Here is a tiny trained network, its code and every weight. The questions are about switching its units off for an input and a target symbol, where a switched-off unit gives its printed mean instead of its output.

import numpy as np


def w(rows, s, z=0):
    codes = np.array(rows[::2]) - 128.0
    scale = np.full(codes.shape[1], s)
    scale[-1] = z or s
    return codes * scale


def norm(h):
    return h / np.sqrt((h * h).mean(-1, keepdims=True) + 1e-5)


def f(y):
    return np.maximum(y, 0)


def softmax(a):
    e = np.exp(a - a.max(-1, keepdims=True))
    return e / e.sum(-1, keepdims=True)


def log_softmax(a):
    a = a - a.max(-1, keepdims=True)
    return a - np.log(np.exp(a).sum(-1, keepdims=True))


def net(x, mask):
    ids = ['βγθλμπτφψ'.index(c) for c in x.split()]
    T = len(ids)
    res = E[ids] + P[:T]
    u = 0
    for l in range(2):
        r = norm(res)
        for j in range(3):
            rows = slice(2 * j, 2 * j + 2)
            q, k, v = (r @ M[l][rows].T for M in (Q, K, V))
            z = softmax(np.where(np.tri(T) > 0, q @ k.T / 2**0.5, -1e9)) @ v
            o = O[l][rows]
            res = res + np.where(mask[u + j], z, o[:, -1]) @ o[:, :-1]
        u += 3
        y = f(norm(res) @ A[l][:, :-1].T + A[l][:, -1])
        res = res + np.where(mask[u : u + 16], y, B[l][:, -1]) @ B[l][:, :-1]
        u += 16
    return log_softmax(norm(res)[-1] @ U[:, :-1].T + U[:, -1])


Q, K, V, O, A, B = {}, {}, {}, {}, {}, {}
E = w([
[122,131,176,64,117,115,137,102,141,134],'β',
[130,163,133,68,132,132,124,131,142,132],'γ',
[86,178,128,89,138,95,137,134,130,121],'θ',
[102,149,146,71,118,89,151,95,142,138],'λ',
[83,141,158,90,131,113,120,128,109,116],'μ',
[145,178,83,70,119,126,138,142,187,154],'π',
[100,147,77,97,112,163,170,186,113,147],'τ',
[115,181,138,97,181,90,63,123,163,117],'φ',
[180,154,140,252,155,103,179,101,165,58],'ψ',
],0.0016)
P = w([
[150,181,186,108,145,115,183,131,70,110],'0',
[133,59,163,57,211,133,189,141,115,88],'1',
[160,85,120,104,208,77,163,135,108,130],'2',
[160,124,197,140,84,70,122,231,116,143],'3',
[77,138,146,103,147,198,147,113,167,52],'4',
[77,74,81,105,213,166,156,70,154,94],'5',
[217,125,147,144,49,68,93,187,55,153],'6',
[145,173,179,140,34,160,98,170,111,90],'7',
[103,42,56,140,192,123,127,55,115,161],'8',
[211,37,61,150,130,34,102,106,47,212],'9',
[41,189,184,169,53,253,99,112,171,57],'10',
],0.0017)
Q[0] = w([
[156,58,75,85,203,68,170,112,73,158],'L0H1',
[69,136,75,129,142,188,125,37,152,106],'L0H1',
[129,232,209,198,1,126,76,235,135,151],'L0H2',
[21,200,115,121,85,249,127,25,182,51],'L0H2',
[41,222,171,133,79,188,118,107,185,72],'L0H3',
[77,42,66,101,227,159,167,27,156,103],'L0H3',
],0.0055)
K[0] = w([
[150,200,187,114,52,145,94,192,108,66],'L0H1',
[186,118,99,150,101,61,78,131,66,183],'L0H1',
[14,51,95,92,254,221,185,77,216,90],'L0H2',
[153,68,27,160,205,42,115,71,65,250],'L0H2',
[99,59,68,146,206,74,126,78,113,214],'L0H3',
[211,149,128,144,39,34,99,141,41,174],'L0H3',
],0.0053)
V[0] = w([
[74,56,126,6,121,128,168,103,142,213],'L0H1',
[106,143,126,144,203,93,45,145,166,127],'L0H1',
[21,152,49,106,120,60,204,180,88,84],'L0H2',
[155,205,88,193,141,48,154,116,220,211],'L0H2',
[135,47,166,215,127,66,199,78,147,126],'L0H3',
[75,140,145,124,134,25,49,106,109,160],'L0H3',
],0.0027)
O[0] = w([
[113,122,16,86,249,33,171,113,119,184,200],'L0H1',
[206,120,159,140,177,119,75,189,153,106,103],'L0H1',
[152,45,161,157,167,150,119,91,146,252,254],'L0H2',
[127,123,139,162,59,4,118,200,114,194,80],'L0H2',
[204,27,100,138,45,117,120,75,35,113,83],'L0H3',
[250,193,152,101,158,118,114,184,85,176,128],'L0H3',
],0.0029,0.002)
A[0] = w([
[136,96,129,138,62,61,118,103,104,83,81],'L0N1',
[159,159,199,89,129,113,140,117,84,80,113],'L0N2',
[145,169,69,174,127,168,120,146,102,156,132],'L0N3',
[98,165,101,164,130,129,56,85,126,144,167],'L0N4',
[140,149,120,122,121,174,220,206,81,154,95],'L0N5',
[169,136,130,133,113,67,147,184,132,141,91],'L0N6',
[151,110,139,81,81,99,2,120,146,85,32],'L0N7',
[153,96,123,186,98,157,125,137,143,75,202],'L0N8',
[129,65,94,130,103,118,118,82,136,131,191],'L0N9',
[103,106,193,93,128,106,154,107,118,121,41],'L0N10',
[174,171,169,105,117,96,135,219,154,91,27],'L0N11',
[125,100,74,180,114,112,115,182,118,115,62],'L0N12',
[78,111,187,98,98,50,145,134,92,137,35],'L0N13',
[106,124,108,159,108,66,173,148,147,88,8],'L0N14',
[133,123,140,187,134,142,72,87,178,105,192],'L0N15',
[165,162,171,41,117,140,112,200,108,119,52],'L0N16',
],0.003,0.0018)
B[0] = w([
[136,62,146,160,89,201,100,150,172,52,199],'L0N1',
[117,81,82,106,186,75,121,121,168,106,184],'L0N2',
[120,98,59,169,138,165,131,133,189,104,180],'L0N3',
[219,116,143,115,172,133,112,125,189,121,212],'L0N4',
[179,78,35,159,211,107,59,140,151,103,188],'L0N5',
[73,117,85,105,162,131,81,113,157,73,174],'L0N6',
[76,133,178,77,29,160,170,39,134,100,159],'L0N7',
[113,127,120,103,10,100,116,72,149,101,215],'L0N8',
[93,184,132,133,110,106,44,77,123,136,248],'L0N9',
[152,168,66,142,181,75,83,108,163,190,170],'L0N10',
[146,98,105,190,225,70,39,150,85,118,160],'L0N11',
[130,213,116,110,50,135,86,136,185,157,141],'L0N12',
[157,146,107,6,144,176,117,170,243,140,191],'L0N13',
[146,64,111,130,107,187,134,135,205,141,138],'L0N14',
[153,127,90,112,121,49,64,101,210,123,213],'L0N15',
[128,108,117,122,231,115,5,160,121,107,165],'L0N16',
],0.0022,0.0012)
Q[1] = w([
[124,177,35,97,224,160,63,139,183,228],'L1H1',
[128,65,206,148,81,112,134,96,132,94],'L1H1',
[61,82,203,193,46,143,176,110,122,119],'L1H2',
[104,141,140,36,158,130,112,96,161,175],'L1H2',
[139,99,56,100,255,84,107,107,191,144],'L1H3',
[163,85,54,89,230,109,75,78,234,188],'L1H3',
],0.0059)
K[1] = w([
[198,168,38,254,96,117,80,53,245,105],'L1H1',
[62,187,155,36,171,150,139,199,44,175],'L1H1',
[135,36,157,69,137,124,169,160,133,99],'L1H2',
[87,118,68,171,116,172,63,128,125,135],'L1H2',
[164,28,97,155,53,129,87,90,205,52],'L1H3',
[140,5,111,158,71,107,114,80,180,52],'L1H3',
],0.0052)
V[1] = w([
[91,141,222,53,135,139,206,177,54,155],'L1H1',
[123,139,178,201,136,89,145,73,149,96],'L1H1',
[85,111,213,60,157,62,65,2,217,126],'L1H2',
[153,136,158,155,130,53,144,53,205,86],'L1H2',
[104,182,107,96,61,123,23,83,126,150],'L1H3',
[126,179,171,183,179,87,243,130,82,157],'L1H3',
],0.0025)
O[1] = w([
[117,196,62,118,191,173,43,161,125,188,68],'L1H1',
[117,43,153,141,54,139,116,94,123,78,146],'L1H1',
[211,204,198,208,44,79,159,197,56,87,252],'L1H2',
[232,177,127,187,30,98,96,124,125,72,167],'L1H2',
[91,161,43,62,252,177,61,165,166,212,137],'L1H3',
[153,34,145,92,75,115,157,97,178,81,78],'L1H3',
],0.0026,0.0038)
A[1] = w([
[130,74,122,146,75,117,97,96,153,81,118],'L1N1',
[103,155,106,98,131,162,137,132,110,162,82],'L1N2',
[166,132,135,137,147,168,148,75,100,92,47],'L1N3',
[129,137,96,98,123,100,156,83,119,33,34],'L1N4',
[78,156,130,149,127,119,148,151,101,136,143],'L1N5',
[162,155,171,125,116,89,134,99,154,105,139],'L1N6',
[145,159,98,134,140,145,131,145,155,165,155],'L1N7',
[130,111,138,137,95,127,153,139,112,96,251],'L1N8',
[27,102,117,145,160,154,92,69,165,175,107],'L1N9',
[142,66,186,176,127,123,148,148,181,164,113],'L1N10',
[116,96,142,181,122,131,140,69,161,114,99],'L1N11',
[151,127,134,144,145,141,185,118,173,100,71],'L1N12',
[119,2,159,92,81,111,142,122,159,53,44],'L1N13',
[160,120,89,161,109,87,122,84,113,104,108],'L1N14',
[92,92,135,145,86,55,136,171,192,115,38],'L1N15',
[192,107,109,107,138,146,147,63,116,80,67],'L1N16',
],0.0053,0.0025)
B[1] = w([
[154,87,158,127,69,149,82,95,137,99,193],'L1N1',
[94,107,141,110,104,148,129,115,134,183,145],'L1N2',
[138,178,172,147,103,177,82,129,117,182,158],'L1N3',
[95,184,84,141,50,105,168,196,167,48,158],'L1N4',
[146,112,154,137,131,164,135,80,124,156,161],'L1N5',
[101,82,93,149,155,156,150,122,125,124,252],'L1N6',
[101,108,152,109,102,99,134,125,143,96,193],'L1N7',
[105,109,144,84,156,93,115,102,160,110,211],'L1N8',
[63,66,1,155,134,156,64,196,62,84,156],'L1N9',
[125,150,118,171,36,147,134,191,155,144,175],'L1N10',
[97,95,101,68,114,150,88,137,136,142,166],'L1N11',
[140,129,150,157,180,181,104,74,106,123,167],'L1N12',
[174,39,160,98,56,95,44,84,180,39,184],'L1N13',
[132,104,142,61,125,124,161,142,102,156,190],'L1N14',
[88,212,156,26,121,162,91,115,144,183,177],'L1N15',
[157,181,137,127,74,157,74,120,47,164,172],'L1N16',
],0.005,0.0042)
U = w([
[157,253,48,94,45,112,205,197,52,35,3],'β',
[83,126,137,169,217,169,225,37,207,6,96],'γ',
[180,94,157,253,67,136,223,216,197,185,144],'θ',
[187,30,94,60,153,21,229,72,46,197,108],'λ',
[194,173,203,196,150,221,79,49,37,200,130],'μ',
[53,216,163,24,112,99,126,137,221,245,82],'π',
[12,41,4,124,146,215,84,168,96,165,74],'τ',
[192,178,118,170,232,21,11,205,167,79,232],'φ',
[168,33,187,83,38,107,52,64,191,41,165],'ψ',
],0.0047,0.0013)

Each question gives the input, a string of symbols that net reads in full, and the target symbol t.
The units are the heads (2 rows each of Q, K, V and O) and the neurons (one row each of A and B). Each row of codes is followed by its name. A weight is (code - 128) times the scale printed after its matrix; where a second scale follows, it is the last column's (O, A, B and U).
mask holds one flag per unit, layer by layer, with each layer's heads first. A switched-off unit (its flag False) gives its mean, the last column of its rows in O or B, instead of its output. The means were averaged over made-up inputs and are rounded, as every weight is.
A unit's drop is (log p(t) with every unit on - log p(t) with that unit switched off) / (log p(t) with every unit on - log p(t) with every unit switched off).
The circuit of an input: a set's keep is (log p(t) with only the set's units on - log p(t) with every unit switched off) / (log p(t) with every unit on - log p(t) with every unit switched off). Starting from the 12 units with the biggest drops (on a tie, the unit counted first), units are removed one at a time, each time the one whose removal leaves the highest keep (on an exact tie, the one counted first), for as long as the keep stays at least 0.8.
circuit, biggest first: the units of the circuit, biggest drop first
top k neurons in layer l: the k neurons of layer l with the biggest drops, biggest first
heads that matter: for each layer, one digit per head in row order, 1 if its drop is at least 0.15 and else 0, layers parted by /
input φ μ γ μ θ μ β π μ, target β: circuit, biggest first -> L0H2, L1N4
input π μ μ τ μ β β φ π μ, target φ: heads that matter -> 111 / 000
input μ μ τ μ π θ φ μ, target θ: heads that matter -> 010 / 000
input λ β π β γ, target π: circuit, biggest first -> L0H2, L1N15
input π μ ψ π γ μ, target π: top neuron in layer 0 -> L0N13
input μ θ π μ γ μ μ ψ γ ψ τ, target γ: heads that matter -> 110 / 101
input π τ ψ τ μ μ τ β γ ψ, target β: heads that matter -> 011 / 101
input π μ θ γ μ θ μ μ, target θ: heads that matter -> 010 / 101
input φ ψ π τ φ ψ, target τ: circuit, biggest first -> L1N11, L1N13
input τ ψ μ λ π β μ μ μ φ γ, target φ: heads that matter -> 101 / 001
input π μ μ μ β ψ λ φ φ ψ, target φ: circuit, biggest first -> L1H3, L0H3
input μ μ ψ μ β μ λ π π γ ψ, target π: circuit, biggest first -> L0H2, L0H1, L1N15, L1N13
input μ β θ γ, target β: heads that matter -> 110 / 101
input θ φ φ π τ μ φ φ λ, target φ: heads that matter -> 111 / 000
input ψ π ψ μ τ φ, target μ: heads that matter -> 101 / 101
input μ π π θ π, target π: circuit, biggest first -> L0H2, L1N15
input μ λ τ λ μ μ β, target μ: heads that matter -> 010 / 100
input μ μ μ μ λ β ψ β λ μ ψ, target λ: top 2 neurons in layer 1 -> L1N14, L1N13
input ψ γ μ θ ψ π τ μ μ, target τ: heads that matter -> 101 / 001
input μ π γ, target μ: heads that matter -> 010 / 101
input μ μ θ λ μ μ π τ, target μ: heads that matter -> 010 / 001
input μ ψ μ μ φ π γ θ, target π: heads that matter -> 011 / 000
input τ ψ β μ τ μ, target τ: heads that matter -> 001 / 011
input γ τ μ φ μ π τ β θ β β, target θ: top neuron in layer 1 -> L1N10
input φ λ γ ψ μ π π ψ, target π: top neuron in layer 0 -> L0N15
input μ μ θ λ ψ γ μ ψ, target γ: top 2 neurons in layer 0 -> L0N1, L0N15
input ψ π γ ψ β γ β ψ γ μ φ, target φ: top 2 neurons in layer 0 -> L0N4, L0N1
input β π ψ τ θ μ φ μ ψ, target φ: top 2 neurons in layer 1 -> L1N13, L1N1
input μ λ λ μ ψ μ γ λ τ γ ψ, target τ: top neuron in layer 0 -> L0N1
input γ μ τ τ θ μ π ψ θ λ π, target π: top 2 neurons in layer 0 -> L0N1, L0N9
